Below is a small trained network, with its code and all its weights. Each question gives an input and a class and asks what happens when units are switched off, that is, made to give their printed mean instead of their output.

import numpy as np


def w(rows, s, z=0):
    codes = np.array(rows[::2]) - 128.0
    scale = np.full(codes.shape[1], s)
    scale[-1] = z or s
    return codes * scale


def f(y):
    return y / 2 * (1 + np.tanh(0.7978845608 * (y + 0.044715 * y**3)))


def log_softmax(a):
    a = a - a.max(-1, keepdims=True)
    return a - np.log(np.exp(a).sum(-1, keepdims=True))


def net(x, mask):
    res = np.array(x, float).reshape(1, 2) / 4 @ E
    y = f(res @ A[0][:, :-1].T + A[0][:, -1])
    res = res + np.where(mask, y, B[0][:, -1]) @ B[0][:, :-1]
    return log_softmax(res[-1] @ U[:, :-1].T + U[:, -1])


A, B = {}, {}
E = w([
[79,189,254,107,30,50,135,132,79,86],'x0',
[140,127,97,142,199,89,10,20,26,111],'x1',
],0.0084)
A[0] = w([
[229,56,2,187,217,212,137,105,226,189,104],'n0',
[139,126,96,167,172,133,12,20,42,113,120],'n1',
[140,127,95,122,177,36,22,54,21,93,98],'n2',
[44,196,233,83,8,7,139,120,87,39,110],'n3',
[138,190,87,121,126,118,96,187,184,110,249],'n4',
[121,123,141,85,40,189,244,228,254,165,95],'n5',
],0.0056,0.014)
B[0] = w([
[69,160,96,82,200,223,56,36,197,21,202],'n0',
[88,47,163,193,114,109,190,188,74,104,196],'n1',
[55,53,126,181,135,173,216,196,69,38,186],'n2',
[90,154,102,83,233,213,9,111,222,12,212],'n3',
[244,141,202,179,234,23,104,128,82,206,251],'n4',
[48,23,99,212,108,110,223,194,84,2,195],'n5',
],0.0093,0.013)
U = w([
[79,46,117,203,117,118,242,200,87,97,113],'0',
[89,166,105,76,171,225,12,65,217,80,116],'1',
[252,168,146,159,157,2,103,108,83,226,255],'2',
[114,142,95,74,53,129,136,124,123,153,93],'3',
[109,169,106,95,67,135,155,111,124,163,92],'4',
[106,164,99,85,63,142,142,114,129,148,93],'5',
[101,141,108,84,61,124,133,99,138,158,91],'6',
[84,132,122,84,47,123,154,114,140,212,91],'7',
],0.0095)

Each question gives the input, the list of numbers given to net, and the class t.
The units are the neurons (one row each of A and B). Each row of codes is followed by its name. A weight is (code - 128) times the scale printed after its matrix; where a second scale follows, it is the last column's (A, B and U).
mask holds one flag per neuron, in row order. A switched-off neuron (its flag False) gives its mean, the last column of its row in B, instead of its output. The means were averaged over made-up inputs and are rounded, as every weight is.
A unit's drop is (log p(t) with every unit on - log p(t) with that unit switched off) / (log p(t) with every unit on - log p(t) with every unit switched off).
The circuit of an input: a set's keep is (log p(t) with only the set's units on - log p(t) with every unit switched off) / (log p(t) with every unit on - log p(t) with every unit switched off). Starting from all 6 units, units are removed one at a time, each time the one whose removal leaves the highest keep (on an exact tie, the one counted first), for as long as the keep stays at least 0.8.
circuit, biggest first: the units of the circuit, biggest drop first
unit that matters most: the unit with the biggest drop
top k neurons: the k neurons with the biggest drops, biggest first
drop of u: that unit's drop, to one decimal
input [4,1], class 1: unit that matters most -> n3
input [-2,2], class 2: top 2 neurons -> (n3; n5)
input [3,3], class 2: circuit, biggest first -> (n0; n5)
input [0,-3], class 2: top 2 neurons -> (n2; n1)
input [-5,5], class 0: top 3 neurons -> (n1; n3; n2)
input [-1,-3], class 2: top 2 neurons -> (n2; n1)
input [-8,-6], class 1: top 2 neurons -> (n0; n1)
input [6,7], class 0: top 3 neurons -> (n2; n1; n0)
input [-2,3], class 2: circuit, biggest first -> (n5; n3)
input [5,-4], class 1: top 2 neurons -> (n3; n1)
input [0,4], class 0: top 2 neurons -> (n2; n1)
input [6,5], class 1: top 2 neurons -> (n3; n5)
input [-3,4], class 0: top 3 neurons -> (n3; n1; n2)
input [4,6], class 0: circuit, biggest first -> (n2)
input [-8,-7], class 1: top 2 neurons -> (n0; n1)
input [-5,6], class 0: top 2 neurons -> (n1; n3)
input [7,6], class 1: top 3 neurons -> (n3; n5; n4)
input [3,5], class 0: drop of n2 -> 0.5
input [0,2], class 2: drop of n5 -> 0.1
input [8,5], class 1: circuit, biggest first -> (n3)
input [2,-1], class 2: drop of n0 -> 0.2
input [-7,-5], class 1: drop of n0 -> 4.1
